Here is a tiny trained network, its code and every weight. The questions are about switching its units off for an input and a class, where a switched-off unit gives its printed mean instead of its output.

import numpy as np


def w(rows, s, z=0):
    codes = np.array(rows[::2]) - 128.0
    scale = np.full(codes.shape[1], s)
    scale[-1] = z or s
    return codes * scale


def f(y):
    return y / 2 * (1 + np.tanh(0.7978845608 * (y + 0.044715 * y**3)))


def log_softmax(a):
    a = a - a.max(-1, keepdims=True)
    return a - np.log(np.exp(a).sum(-1, keepdims=True))


def net(x, mask):
    res = np.array(x, float).reshape(1, 4) / 4 @ E
    y = f(res @ A[0][:, :-1].T + A[0][:, -1])
    res = res + np.where(mask, y, B[0][:, -1]) @ B[0][:, :-1]
    return log_softmax(res[-1] @ U[:, :-1].T + U[:, -1])


A, B = {}, {}
E = w([
[75,136,70,65,128,84,168,221],'x0',
[25,80,76,254,92,202,96,87],'x1',
[183,46,104,125,25,126,215,149],'x2',
[178,168,236,232,87,73,97,168],'x3',
],0.0079)
A[0] = w([
[134,137,156,185,155,214,64,29,196],'neuron 0',
[53,173,139,126,183,158,34,78,229],'neuron 1',
[159,219,251,61,210,46,71,160,195],'neuron 2',
[158,131,145,175,154,209,60,6,144],'neuron 3',
[146,124,106,130,149,193,131,45,179],'neuron 4',
[231,138,253,168,76,53,129,167,192],'neuron 5',
[72,54,39,131,58,192,226,138,181],'neuron 6',
[167,124,94,33,145,62,215,180,215],'neuron 7',
[139,167,184,187,191,181,21,54,202],'neuron 8',
[34,170,83,176,162,155,60,143,253],'neuron 9',
[198,55,205,217,58,131,142,83,191],'neuron 10',
[101,205,207,168,222,66,29,180,227],'neuron 11',
[28,89,33,173,71,194,166,116,129],'neuron 12',
[110,136,46,38,137,76,176,204,207],'neuron 13',
[189,131,109,33,148,97,225,214,184],'neuron 14',
],0.0064,0.0042)
B[0] = w([
[69,78,39,118,113,132,142,43,240],'neuron 0',
[20,88,54,201,180,185,67,142,229],'neuron 1',
[141,222,141,122,247,53,25,162,254],'neuron 2',
[104,40,37,15,72,149,180,81,227],'neuron 3',
[114,92,72,16,105,137,148,46,184],'neuron 4',
[182,220,210,171,43,50,79,113,249],'neuron 5',
[36,70,65,145,132,203,69,134,240],'neuron 6',
[215,87,98,50,74,54,210,41,218],'neuron 7',
[2,70,47,139,207,200,35,59,250],'neuron 8',
[21,128,115,205,133,147,46,124,227],'neuron 9',
[79,72,129,233,64,52,180,166,240],'neuron 10',
[42,194,105,209,185,22,25,132,248],'neuron 11',
[36,137,94,171,211,181,75,118,230],'neuron 12',
[172,57,49,111,92,36,210,68,215],'neuron 13',
[207,100,125,22,84,42,187,43,215],'neuron 14',
],0.006,0.0085)
U = w([
[226,222,201,45,123,62,134,67,111],'0',
[147,24,53,77,43,140,247,48,199],'1',
[162,133,242,113,103,216,104,81,61],'2',
[208,182,106,40,244,107,146,144,64],'3',
[54,121,69,90,225,254,59,96,96],'4',
[223,165,239,193,50,157,195,216,166],'5',
[123,224,193,57,238,193,196,196,2],'6',
[63,166,132,250,171,92,66,159,212],'7',
],0.0063,0.0047)

Each question gives the input, the list of numbers given to net, and the class t.
The units are the neurons (one row each of A and B). Each row of codes is followed by its name. A weight is (code - 128) times the scale printed after its matrix; where a second scale follows, it is the last column's (A, B and U).
mask holds one flag per neuron, in row order. A switched-off neuron (its flag False) gives its mean, the last column of its row in B, instead of its output. The means were averaged over made-up inputs and are rounded, as every weight is.
A unit's drop is (log p(t) with every unit on - log p(t) with that unit switched off) / (log p(t) with every unit on - log p(t) with every unit switched off).
The circuit of an input: a set's keep is (log p(t) with only the set's units on - log p(t) with every unit switched off) / (log p(t) with every unit on - log p(t) with every unit switched off). Starting from the 12 units with the biggest drops (on a tie, the unit counted first), units are removed one at a time, each time the one whose removal leaves the highest keep (on an exact tie, the one counted first), for as long as the keep stays at least 0.8.
units of the circuit, in order: the units of the circuit, biggest drop first
top k neurons: the k neurons with the biggest drops, biggest first
drop when u is switched off: that unit's drop, to one decimal
input [7,-3,-6,-7], class 1: units of the circuit, in order => [neuron 13]
input [-3,8,1,4], class 4: units of the circuit, in order => [neuron 3; neuron 8]
input [7,-6,-5,-6], class 0: units of the circuit, in order => [neuron 2; neuron 14; neuron 7]
input [5,0,-8,-1], class 7: top 2 neurons => [neuron 11; neuron 3]
input [-3,5,5,-5], class 4: top 2 neurons => [neuron 12; neuron 6]
input [-8,2,-1,2], class 4: top 2 neurons => [neuron 8; neuron 7]
input [-4,-7,5,-3], class 0: top 2 neurons => [neuron 3; neuron 0]
input [2,5,8,3], class 7: top 4 neurons => [neuron 3; neuron 12; neuron 7; neuron 14]
input [6,7,5,2], class 4: top 4 neurons => [neuron 6; neuron 5; neuron 11; neuron 12]
input [1,-4,-2,-5], class 1: top 2 neurons => [neuron 13; neuron 5]
input [4,5,7,-2], class 4: top 3 neurons => [neuron 12; neuron 6; neuron 3]
input [-7,7,4,7], class 1: drop when neuron 11 is switched off => 0.3
input [-8,-5,5,5], class 5: drop when neuron 10 is switched off => 0.4
input [-2,8,7,-3], class 4: units of the circuit, in order => [neuron 12]
input [-6,-4,4,-1], class 0: drop when neuron 12 is switched off => 0.0
